Below is a small trained network, with its code and all its weights. Each question gives an input and a target symbol and asks what happens when units are switched off, that is, made to give their printed mean instead of their output.

import numpy as np


def w(rows, s, z=0):
    codes = np.array(rows[::2]) - 128.0
    scale = np.full(codes.shape[1], s)
    scale[-1] = z or s
    return codes * scale


def norm(h):
    return h / np.sqrt((h * h).mean(-1, keepdims=True) + 1e-5)


def f(y):
    return np.maximum(y, 0)


def softmax(a):
    e = np.exp(a - a.max(-1, keepdims=True))
    return e / e.sum(-1, keepdims=True)


def log_softmax(a):
    a = a - a.max(-1, keepdims=True)
    return a - np.log(np.exp(a).sum(-1, keepdims=True))


def net(x, mask):
    ids = ['ΓΠβεζμω'.index(c) for c in x.split()]
    T = len(ids)
    res = E[ids] + P[:T]
    u = 0
    for l in range(2):
        r = norm(res)
        for j in range(2):
            rows = slice(2 * j, 2 * j + 2)
            q, k, v = (r @ M[l][rows].T for M in (Q, K, V))
            z = softmax(np.where(np.tri(T) > 0, q @ k.T / 2**0.5, -1e9)) @ v
            o = O[l][rows]
            res = res + np.where(mask[u + j], z, o[:, -1]) @ o[:, :-1]
        u += 2
        y = f(norm(res) @ A[l][:, :-1].T + A[l][:, -1])
        res = res + np.where(mask[u : u + 4], y, B[l][:, -1]) @ B[l][:, :-1]
        u += 4
    return log_softmax(norm(res)[-1] @ U[:, :-1].T + U[:, -1])


Q, K, V, O, A, B = {}, {}, {}, {}, {}, {}
E = w([
[199,87,134,137],'Γ',
[97,63,73,193],'Π',
[42,171,193,157],'β',
[101,152,4,110],'ε',
[118,154,178,149],'ζ',
[146,90,239,71],'μ',
[141,133,127,131],'ω',
],0.033)
P = w([
[228,205,114,209],'0',
[145,6,185,175],'1',
[145,32,171,137],'2',
[140,4,135,124],'3',
[134,25,161,101],'4',
[116,69,254,110],'5',
[145,36,137,141],'6',
[139,52,166,139],'7',
[130,52,178,117],'8',
],0.0069)
Q[0] = w([
[108,3,159,147],'0.h1',
[123,133,170,206],'0.h1',
[223,38,6,213],'0.h2',
[108,99,84,191],'0.h2',
],0.043)
K[0] = w([
[167,204,98,223],'0.h1',
[126,199,62,97],'0.h1',
[199,125,2,220],'0.h2',
[99,133,59,162],'0.h2',
],0.042)
V[0] = w([
[169,178,184,97],'0.h1',
[163,205,60,144],'0.h1',
[252,88,29,225],'0.h2',
[108,165,98,102],'0.h2',
],0.015)
O[0] = w([
[160,170,92,171,47],'0.h1',
[62,168,140,70,190],'0.h1',
[150,73,1,68,254],'0.h2',
[109,141,116,94,103],'0.h2',
],0.016,0.0088)
A[0] = w([
[79,173,61,116,138],'0.n1',
[239,160,130,75,114],'0.n2',
[233,160,132,17,108],'0.n3',
[254,164,172,32,1],'0.n4',
],0.036,0.0058)
B[0] = w([
[139,129,5,163,249],'0.n1',
[204,128,28,119,147],'0.n2',
[239,230,87,56,161],'0.n3',
[99,4,250,202,141],'0.n4',
],0.027,0.014)
Q[1] = w([
[82,173,166,229],'1.h1',
[180,32,140,196],'1.h1',
[152,129,99,143],'1.h2',
[67,107,134,1],'1.h2',
],0.033)
K[1] = w([
[172,31,229,155],'1.h1',
[141,107,124,191],'1.h1',
[178,144,142,155],'1.h2',
[140,4,159,113],'1.h2',
],0.035)
V[1] = w([
[90,124,74,65],'1.h1',
[95,67,39,186],'1.h1',
[152,188,124,239],'1.h2',
[21,250,120,64],'1.h2',
],0.022)
O[1] = w([
[60,81,124,132,171],'1.h1',
[112,97,199,218,245],'1.h1',
[75,175,152,190,211],'1.h2',
[99,172,200,2,66],'1.h2',
],0.018,0.012)
A[1] = w([
[2,17,139,154,53],'1.n1',
[47,90,240,125,2],'1.n2',
[217,209,111,137,213],'1.n3',
[31,197,86,129,75],'1.n4',
],0.028,0.0027)
B[1] = w([
[43,142,232,20,254],'1.n1',
[235,143,24,202,166],'1.n2',
[176,165,252,70,204],'1.n3',
[135,180,86,171,186],'1.n4',
],0.026,0.018)
U = w([
[194,4,192,67,187],'Γ',
[74,80,176,147,254],'Π',
[93,201,172,214,81],'β',
[121,137,66,136,82],'ε',
[118,163,245,107,115],'ζ',
[167,24,198,249,79],'μ',
[134,163,112,20,24],'ω',
],0.011,0.0051)

Each question gives the input, a string of symbols that net reads in full, and the target symbol t.
The units are the heads (2 rows each of Q, K, V and O) and the neurons (one row each of A and B). Each row of codes is followed by its name. A weight is (code - 128) times the scale printed after its matrix; where a second scale follows, it is the last column's (O, A, B and U).
mask holds one flag per unit, layer by layer, with each layer's heads first. A switched-off unit (its flag False) gives its mean, the last column of its rows in O or B, instead of its output. The means were averaged over made-up inputs and are rounded, as every weight is.
A unit's drop is (log p(t) with every unit on - log p(t) with that unit switched off) / (log p(t) with every unit on - log p(t) with every unit switched off).
The circuit of an input: a set's keep is (log p(t) with only the set's units on - log p(t) with every unit switched off) / (log p(t) with every unit on - log p(t) with every unit switched off). Starting from all 12 units, units are removed one at a time, each time the one whose removal leaves the highest keep (on an exact tie, the one counted first), for as long as the keep stays at least 0.8.
units of the circuit, in order: the units of the circuit, biggest drop first
k most important neurons: the k neurons with the biggest drops, biggest first
k most important neurons of layer l: the k neurons of layer l with the biggest drops, biggest first
which heads matter: for each layer, one digit per head in row order, 1 if its drop is at least 0.15 and else 0, layers parted by /
drop of u: that unit's drop, to one decimal
input μ Π Γ Π Π Π, target μ: 2 most important neurons : 0.n4; 0.n2
input ζ Π Π ε, target β: 3 most important neurons : 0.n1; 0.n3; 1.n4
input ζ Π β μ ζ, target β: 2 most important neurons of layer 0 : 0.n3; 0.n4
input ε Γ ω ζ ζ, target ω: 3 most important neurons : 0.n3; 0.n1; 1.n2
input μ ζ ω Π, target μ: units of the circuit, in order : 0.h1
input Π Π Π ω ω Π Π Π Π, target Γ: units of the circuit, in order : 1.h2; 0.h1
input Π Γ Π Π Π Γ ω Π ω, target Γ: 2 most important neurons of layer 1 : 1.n3; 1.n4
input ζ ζ ζ β ε ε, target β: units of the circuit, in order : 1.h2; 0.h1
input Γ Π Π μ, target μ: which heads matter : 00 / 00
input ζ ζ ζ ζ ε ε Π, target β: which heads matter : 11 / 01
input ζ μ Π μ Π μ Π μ, target β: which heads matter : 11 / 01
input Π Π ω, target Γ: 2 most important neurons : 1.n3; 1.n4
input Γ ζ ζ β ω ζ Π ε μ, target μ: drop of 0.h2 : 0.2
input ζ ε ω Π, target β: units of the circuit, in order : 0.h1
input Π Π Π Π Π, target Γ: units of the circuit, in order : 1.h2; 0.h1
input ζ Π Π β μ ζ, target β: drop of 1.n4 : 0.1
